[128 = 0]
0: [126   7 165 119  69 114 203 156 116 134 107 173 101 137 137 123 173  70
 143 146 118 153  94 170 112 193 116  86 152 145 156 126 101 127  89 145
 129 151 131  96 144 139 201 142 120 200 132 123 158  95 144]
1: [104 155 113  76 122 121  80 160 157  83 130 170 135 100 125 118  82 127
 149 113 120 166 163  93 136  91 155 143 151  90 127 148 141 129 179 152
 134 104 108 116 129 152 114 138 139 120 142 172 124 102 153]
2: [180 123 125 143 184 121 102 159 132 131 193 179 160  77 107 126  76 179
 100 178  99 162 163 166 138  87 140 149  25  66  80  99 206 128 190 132
 144 108 100 150 121 140 126  96 118 152 164 153 131 138  93]
3: [150 126 171 110  82 118 163 114 157  83 124 134  62 109  90 122 135  99
 132 122  85 182 111 113 129  90 127 162 137 120 183 145 143 172 130 152
 116 137 110 117 131 119 206 114  95 135 119 146 147  86 127]
4: [105 136 120 132 207 109 126 151 129 129 121 118 165 130 151 129 144 143
 124 126 142 100 149 117 145 125 158 107 108  95 102 151 123 124 111 146
 104  90 112 122 135 136  88 154 152 116 152  86 124 159 138] -> 1 2 3
5: [120  87 114 156 187  93 153  96  85 114  93 125 159 119 143 141 157 105
 178 105 107 103  89 122 128 121 143 123 174 121 156 149 147 125 132 143
 102 155  99 140 131 138  95 114 125 127 142  91  82 110 126] -> 4 1 3
6: [118 101 164 120  86 116 127 111 132 114  81 130 105 113 123 105 167  80
 180 111 130 121  91 102 102 126 125 106 182 130 149 157 135 155 101 146
 130 125  94  99 142 163 153 178 156 130 139 101 134 103 119] -> 5 3 0
7: [145 224 148 149 147 112 144 126 133 127 134 125 150  96 116 167  97 138
 104  56 150 166 181  93 137   1 128  95 143  90  90 196 120 100 180 162
 138 127  70 198  99 137   1 146 152   1 145  90  90 165 101] -> 4 1 5
8: [145 132 167 143  83 145 104 163 136 112 129 154 136 107 101 137 104 107
 133 179 106 194 169 124 110 124 127 185 118 123 133 127 126 124 137 135
  96 114 126 117 134 116 151 141 125 134 136 157 116 106 143] -> 1 3 6
9: [136 136 125 135 140  94 156 137 150 131 133 127 128 126 126 127 112 130
 130 116 136 149 131  88 141  99 168  99 141 103 124 152 131 151 109 188
 123 112 118 141 127 140 139 134 145  67 160 157 133 123 109] -> 4 1 6
10: [162 149 121  84 159 135  84 158 169 101 129 142 129 128 115 130 118 139
 146 148 100 180 134 108 121  92 113 121 102  87 152 117 124 136 186 105
 152 110 143 113 116 123 112 101  84 113 133 136  97 145 159] -> 1 8 9
11: [165 215 130 104 146 129  79 132 157  87 131 131 154 126  81 104  64 173
 125 141 116 194 136  97  93  50 151 149 120  76 124 160 174 140 166 152
  90 104  87 131 134 101  99  95 172  48 136 172 113 157 149] -> 1 10 9
12: [132 165  56 151 173  88 128 164 116 127 131 121 156 112 102 152 108 179
 143 141 164  83 175  92 114  80 141 109  98 119 108 116 121  87 167 117
 126 117 118 152 133 154   3 142 180 103 167 110  82 157  98] -> 4 9 7
13: [137 162  94 113 127 133 116 161 140  78 113 122 127 100  88 111 101 165
  78 109  94 150 161 118 128  80 142 137 120 125 116 137 140 128 164 121
 124 123 121 154 136 139 115  88 144 101 149 102 142 116 109] -> 1 10 9
14: [132 129 183 101  48 174 134 116 128 122 142 136  76 148 121 113 129 148
 127 169 138 172 101 157 109 112  95 151 101 137 162 117 139 126 108  86
 107 169 154  66 156 109 114 138 123 134  77  96 149 108 136] -> 8 3 6
15: [142 155 151 109  85 121 141 149 153  85 102 150 127 130  97 132 125 131
 137 177 102 174  90 106  99 104 157 174 133 109 159 135 125 145 111 124
 162 119 143 122 124 145 156  90  96 127 126 139 150 109 108] -> 3 8 10
16: [108  73 139 146 172 101 192 111 114 153 103 155 112  99 166 142 168 120
 146 101 112  62  93 139 134 108 153 129 132 146 116 134 150 138 123 155
 118 101 134 109 123 131  88 163 148 149 162  75 128 165 108] -> 5 4 6
17: [135 137 120 114 137 117  95 109 134 119  84 167 106 128 153 129 146 132
 161  53 163  60  97  81 152  93 140  73 180 127 168 144 144 144  62 122
 145 164  91 133 125 103 110 101 139   7 167 101 126 152 161] -> 9 5 6
18: [ 89  65 156 132 110 122 172  79  91 154 134 114 103 128 117  97 173 139
 138 152 128 122 119 162 112 207  81 117 113 147 167  94 155 116 121 122
 114 115 147 123 136 140 169 121 100 213  77  97 133 114 121] -> 0 14 6
19: [132  68 141 141 117 120 163  66  98 156 139 144  79  95 159 135 140 116
 109 153 106  85 107 159 125 153  88  74 116 168 126 104 155 141 116 146
 115 110 179 103 103 133 118 151 105 185 157  96 140 115 104] -> 18 16 0
20: [120 125 129 125 139 114 147 102 168 103 132 136 106 120 127 127 107 105
 177 105 119 138  91 135 110  76 159 119 146  98 148 138 102 142  76 148
 147 123 106 117 129 141 163  81 126  84 143 138 133  92 141] -> 9 15 3
21: [128 185 126 137 193 117 109 127 153 109 131 137 143 114 147 124 115 139
 120 121 150 103 110  64 140  26 189 118 130 101 102 138 137 153 114 158
 127 117  58 146 129 143 129  88 126  32 170 170 133 130 145] -> 9 20 11
22: [116 108 163 121  62  80 184  83  99 126 121 152  89 158 160 128 187  94
 159  97 126  82  92 157 106 149 113 139 100 128 128 142 131 143  80 151
 128 141 105  99 138 130 142 139 121 128 124 113 149 143 144] -> 6 16 19
23: [ 98 121 130 126 118  73 140  76 106 128 108 161  80 133 158 120 168 116
 138  97 136 100 116 149 141  92  95 115 158 133 137 171 133 150  83 125
 117 150 138 105 101 137 106 106 124 143 123  86 119  87 138] -> 22 5 6
24: [156 136 147 122  96 149  98 167 166  90 153 134 120 106  71 117  66 130
 113 166  72 255 138 124  87  82 131 134  97 149 169 128 136 142 217 127
 125  88 111 129 139 130 207  97 131 128 111 185 167  99 130] -> 8 3 15
25: [126  84 161 147 174 139 143 125  93 150 135 143 134 123 154 108 115 144
 110 163 128 112 131 133 122 126 103 110 109 150 119 110 156 134 147 141
 122 137 121 128 114 125 145 145 134 142 149  95 138 131  86] -> 19 16 4
26: [140 137 104 125 112 146 130 171 109 140 130 124 112 140  90 131 134 134
 110 134 108 169 101 138 125 136 108 196 107 104 135 128 120 117 159 105
 137 106 126 108 137 109 124 129 144 102 127 175 127 109 141] -> 8 15 10
27: [128  49 149 137 127 162 174  98 106 146 145 169 107 103 111 125 135  98
  58 160 119  92  86 109  94 122  56 160 104 149 127 115 120 145 136 149
 105 132 114 123 106 155 137 141  99 171 126 113 112 110 102] -> 25 19 18
28: [123 146 118 157 202 138  99 100 154 115 145 137 174 123 103 114 120 124
 130 148 116 130 125 127 125  85 142 122 108 120  90 131 133 134  94 160
  96 138 112 175 120 111 124 125 134  98  98 156 161 133 129] -> 9 4 21
29: [141 115 181  84  72 182 137  93 123 124 113 151 144 113  89 132 125 112
  97 185  12 103 112 176 105 133 140 170  78 130 170 104 126 166 174  93
 122 128 115 118 128 108 255 114  82 165  75 126 175  93 140] -> 3 15 8
30: [116 152 124 120 204 151 124 149 124  99  95 122 174 126 103 134 114 150
 125 153 149 115 132 112 125 105 113 156 124 128 125 127 153 124 151 115
  95  86 100 154 111 130 139 132 168 132 173 159 144 129 142] -> 4 28 13
31: [123 144 182 125  77 184 131  90 102 129 100 177  77 171 116 107 121 112
 152 125 103 189 113 136 126 149 121 189 146 134 183 102 108 107 112 134
 120 165 129  90 142 106 198 130  95 153  84 131 161  95 148] -> 14 3 8
32: [128  79 119 141 195  93 160  95 113 135 128 141 122  78 143 118 141 120
 145  79 185   2  73  81 128 112 109 108 121 147 105 161 114 132  80 175
 134 102 102 134 111 142  67 131 121 130 129  88 120 124 118] -> 16 5 4
33: [166 120 119 126 130 120 132  90 130 119 105 127 115 141 126 148 137 119
 126 138 128 126 132 160 140 124 140 115 118 156 133 134 135 131  82 130
 122 139 111 109 145 132 134 157 117 145 105  95 125 146 119] -> 25 23 22
34: [185 101  91  86 180 139 159 164 143 115 145 150 164 117  76 142  97 166
  93 106 119 223 142 112  81  78 132 197  85 133  60 121 148 115 181 144
 134 114 107 125 141  92 124 111 101 103 163 153 140 160 132] -> 13 26 10
35: [119 123 140 177 160  99 168  90 114 158  61 122  83 117 181 152 204 134
 153  91 198   1  88 136 149 153 159  74 206 141 150 131  79 140  61 157
 145  92  73 129 106 127 114 139 128 121 150 110 121 122 130] -> 32 16 23
36: [ 94  69 136 143 142 126 150  84 101 159 147 147 127 112 157 129 110 105
 136 139 132 132 122 149 145 127 145 127 102 139 113 151 140 141 137 134
 100 118 128 136 128 119 104 114 139 150 132 128 112 113 106] -> 25 33 16
37: [161 127 143 133  97 152 155 159 119 144 149 174 133 113  32 139 120 136
 119 124  90 223 144 159 101 134 139 141 103 154 121  92 165 139 178  96
 113 132 160  86 124 124 186 116 104 255 100 168 136 122 126] -> 8 24 26
38: [149 179 125  77  77  87  95 103 125 125  74 118 147 154 137 124 159  79
 125  71 131 126  98  88 112  71 187 104 126  99 131 100  82 174  68 127
 139 127 107 119 134 125 114 129  99   1 120  98 139 131 163] -> 17 20 9
39: [190 177  98  99 192  82 117 155 134 125 126 124 181 117 102 102 104 146
 163 106  96 141  99  83 112   1 137 155 118 112 117 121 152 131 130 161
 164 117  73 186 109 111 144  99 107   1 171 194 112 136 135] -> 21 11 9
40: [141 157  84 122 164 128  71 166 138 109 154 141 137 123 115 120  70 184
 116 160 146 172 165 125 131 107 133 163  67 102  82  93 153 137 156 141
 112  85 133 131 133 126 105 113 147 127 147 142 144 119 129] -> 13 2 30
41: [107  91 100 132 113  94 100 137 127 131 142 133 147 122 113 136 119 122
 110 134 102 160 148 141 106 139 110 130 118 131  95 164 150  88 178 134
 149 150 125 130 157 148  99 120 146 150 112 125 134 128 153] -> 36 26 13
42: [ 79 146 102 160 199 143 136  91 141  99  65 119  96 116 170 128 218 100
 164   1 209   1  89  44 147  78 149 112 237  86 138 162  81 147  69 255
 124 127  96 180  97 169  33 126 117   7 141 109 101 148 152] -> 17 35 32
43: [142 122 145  92 100 144 123 174 124 137 136 111 136 124 113 131 140 124
 132 118 110 168 116 135 144  68 123 132 120 114 169 131 140 119 173 119
 142 136 131 130 132 122 180 115 151 157 125 173 119 140 166] -> 26 10 8
44: [157 134 149  92  67 100 124 103 125 108  81 187 123 135 128 125 147  93
 130 130  87  96 102 105 100 143 145 168 252  99 152 157  99 141  98 175
 127  70 105 133 120 114 194  99  96  73 132 170 140 106 124] -> 15 20 6
45: [126 197 122 105 230 105  54 155 177 126 101 122 179  93 101 139  70 207
 102 136 135  93 135  99 130  52 174 128 115 108 126 136 116 133 172 161
 138  73  92 198 125 122   1 130 153  47 190 148  69 139 152] -> 12 21 11
46: [128 144 127 158 111 135 136 131 135 107 137 131  74 143 122 116 126 127
 122 118 129 101 143  87  98  87 120 119 127 101 187 123 138 148 119 143
 112 127  84 137 130 123 153 117 126 125 141 144 123 130 125] -> 9 20 3
47: [155 156 140 113 157 111 148  94 144 122 105 166 126 115  99 111 114 139
 109 169 128 132 104 120 138 123 113 124  94 148 138 145 139 158 106 165
 133 107 124 136  90 151  91 121  97 113 151 137 129 129 151] -> 33 9 28
48: [175 190 105  91 150 159  41 178 143 117 157 113 146 115  87 117  61 137
 102 139 110 143 161 145 124  80 138 175  49 121 110 100 160  91 190 144
 120 116 133 148 113 115 106 132 126 115 149 159 133 134 102] -> 40 13 2
49: [147 118 113 153 193  93 137 110 137 162 115 132 150 125 120 118 131 159
 159 108 158  63 122 156 131 103 159  84 139 122 125 166 157 139  61 167
 164 122 122 138 124 118  48  88 152 109 160  94 122 164 137] -> 4 32 16
50: [148 119 197  93  81 159 117 106 148  58 112 153  96 141  66 129 112 108
 110 139  35 252  99 118 111  99 145 168 107  99 138 104 136 163 167  93
 141 121 105 142 131 143 255 106 115 144 102 145 162 111 128] -> 3 24 15
51: [126 145  68 120 192 142 132 167 156 148 162 114 183  92  81 125  95 244
 173 134 175  40 160 114 144 102 139 118 110  83  67 113 149  77 185 179
 141 111 121 139 126 132   1 140  97 138 174  84  58 166 100] -> 12 4 45
52: [109 119 132 131 134 119 123 158 143 139 120 123 161 135 145 130 116 147
 124 144 127  86 117 129 147 100 134  98 144 117 108 158 119 130 105 141
 136 118 133 112 122 134  79 144 144 154 115 100 123 117 127] -> 4 33 36
53: [147 121 130 115  96 157 111  93 128 109 131 146 110 124 105 139  99 127
 152 153  79 139 148 132  92 154 129 131 130 144 146 113 139 156 133 127
 134 150 139 105 136 167 135 119 116 180  86 149 157 114 167] -> 33 8 41
54: [130  69 192 134  96 124 189  94  93 152 101 131 109 165 158 101 178  35
 128 144 104 132  44 133  88 176 106 119 192 144 163 143  96 135  66 144
 128 135 125  73 115 130 180 122  83 136 142 105 125  92 160] -> 0 22 6
55: [125 139 119  96 126 131 132 148 107 119 181 159 111 113 133 127 127 142
 152 146 137 182 127 149 141 147 125 176 134 128 134 138 127 133 173 112
 142 108 110 117 148 120 128 144 126 133 129 117 136 121 151] -> 26 8 41
56: [134 181 128 128 159  68 131 154 166 103  82 144 157 141 125 129 144 144
 131 132 110 138 102  67 138  43 146  80 145  99 126 174 165 163  84 157
 139 107  42 175  85 117 134 100 140   7 143 164 159 132 121] -> 21 9 39
57: [156 146  51 155 179 107 141 182 156 158 231  84 124 130 121 156 135 234
  94 178 165  84 158 145 168  98 129 137  62 135  82  93 108  90 188 119
 123 124 160 183 117 125   1 146 117 160 133 103  78 130 105] -> 12 51 40
58: [144 116 114 119 135 168 123 176 126 128 155 105 181 113  92 123  78 142
  75 139 116 173 173 107 145  87 132 118  92 125 103 122 150 117 174 117
 116 129 140 129 144 132 122 118 132 149 139 143 131 136  83] -> 13 40 48
59: [142 134 121 158 190  74 154  56 148 151 113 116 103 116 164 110 163 148
 156  82 200   1 162 121 136 108 152  99 152 130  99 142 127 119  55 133
 108  92  71 136 107 165   1 133 139 127 186 107  89 157 129] -> 49 32 35
60: [150  88 154 143 118  70 144  56 132 115 124  36 132 129 108 124 120 122
 195 116 110 115 111 114  99 138 109  80 158  54 143 120 139 138 122 140
 119 124 116 121 105 123  85 124 129 108 159  90  71 107 120] -> 5 6 20
61: [115  76 125 122 129 152 161  86  96 135 148  98 148 118 106 117 118 140
 108 171  96 144 122 173 117 160  97 152 100 138  73 126 151 133 162 129
 110 138 146  73 116 124 114 152 135 232 148 126 116 103  99] -> 36 25 19
62: [122  79 133 132 190 122 169 115 131 135 142 116 137 104 113 118 117 138
 139 112 163   9 126 113 151 107 123  91 125 143  90 160 151 132  90 114
 125  98 114 124 121 127  80 141 151 109 148 112 119 133 116] -> 32 49 52
63: [134 102 156 119 189 123 136 101 110 136 150 136 119 120 142 107 128 122
 132 108 140  69 106 143 155 118 120  92 137 144 101 177 119 105 119 125
 105 133 108 130 111 127  64 124 159 102 135 101 119  95 110] -> 62 52 36
64: [103 144 122 126 170  98 140 171 160 105 102 118 129 104 122 118 111 114
 151  95 105 140 139  85 105  34 169 138  98  97 168 121 118 108  82 137
 143 139  83 185 137 133 120  97 104  69 113 173 128 137 162] -> 20 21 9
65: [121 112 156 132 129 126 142 158 129 132 173 125 180 125 105 126 111 170
 135 174 128 124 148 166  87  97 119 133 110 144 114 146 108 123 164 128
 115 118 106 133 142 102 140 130 134 186 132 128 136 130  93] -> 25 58 52
66: [131 126 146 121  52 113 130  76  91 123 114 142  92 137 109 156 146  74
 164 125  92  85  71 113 129 184 157  87 173 182 122 162 126 157  59 156
 155  82 125 110 118 150 140 122  88 147 157  71 158  78 154] -> 6 22 54
67: [158 118 108 150 193 148 129 179 136 128 172 106 141 127  85 109 118 176
  78 169 144 133 182 154 136 112 147 114  93 122  95  92 130  88 170 153
 128 110 151 126 129 117  73 169 143 159 148 121 114 158 112] -> 58 40 65
68: [150 100  62 103 173  78 132 114 143 128 111 117 140  94 142 110 127 153
 162  72 161  34 114  59 129  48 152 102 126  63  64 124 125 111  57 187
 128 123  48 195 144 144   1 108 177  19 187  78 124 135 117] -> 49 59 32
69: [124 138 115 105 125 159 158 121 145 137 153 167 149 124 117 109  88 128
 114 147 105 146 162 122 134 128 103 158 125 133 125 128 113 127 165 145
 121 169 128 134 123 137 143 142 107 126 109 118 139  91 138] -> 55 53 8
70: [129 124 140 164 182 106 147  72 121 138  98 123 132  99 142  92 155 175
 136 106 121  54  74 147 141  90 114  75 122 102 120 162 107 124  79 161
 135 137 104 145 126 106  97 124 134 132 139  87 105 135 129] -> 49 63 32
71: [148 119 157 134 158 149 123 158 142 123 170 116 170 141 108 131 110 130
 121 150 102 137 158 134 117 100 133 160 100 116  80 145 146 115 202 139
 130 134 131 146 107 133 120 123 147 123  81 149 131 159 120] -> 58 65 41
72: [121  40 206 134 123 144 181  95 113  95 127 165 110 143 117 150 149  55
 146 161 105 129 110 183 102 251  98 148 108 125 169 118 161 143 100 111
 133  77 163  54 141 120 239 126  68 244  62 105 179  97 139] -> 18 0 54
73: [105  68 127 159 199 136 132  96  96 111 178 127 153 120 124 159 144 133
 134 166 148  98 141 143 119 104 132 107 128 141  81 120 139 130 142 135
 125 133 130 154  97 146  76 152 130 128 147 116  96 140  93] -> 25 36 63
74: [117 105 142  84  85 174 171  76  93 142 132 118 123 160 114 132 136  96
 140 120 148 142 120 131  95 145 113 161 151 152 169 139 107 143 123 110
 144 149 144 106 123  88 147 128  84 159  79 143 163 120 126] -> 31 53 14
75: [124 143 207  72  87  89 157  80 109  72  73 168 151 135 136 112 152 143
 148 111  95 195  81 152 117  93 128 160 137 123 167 140 106 189  68 130
 137 137 101 129 147 156 255 114  51  73 141 139 177  74  95] -> 3 15 20
76: [138  82 132  80  87 154 136 147  85 125 144 173 123 107  84 145  70 128
  79 229  50 255 170 165 116 156  85 176  24 137 197 134 148 152 152  69
 130 137 210  91 144 117 227  94 115 230  75 165 119 121  98] -> 37 29 24
77: [135 142 102 154 200 138 143 111 117 110 118 107 146 137 131 145 116 161
 130 119 132 135 162 121 139 114 134 104 110 106  79 142 116  90 171 129
  99 117 152 146 134 134  73 148 145 129 141 129  87 126 116] -> 4 73 67
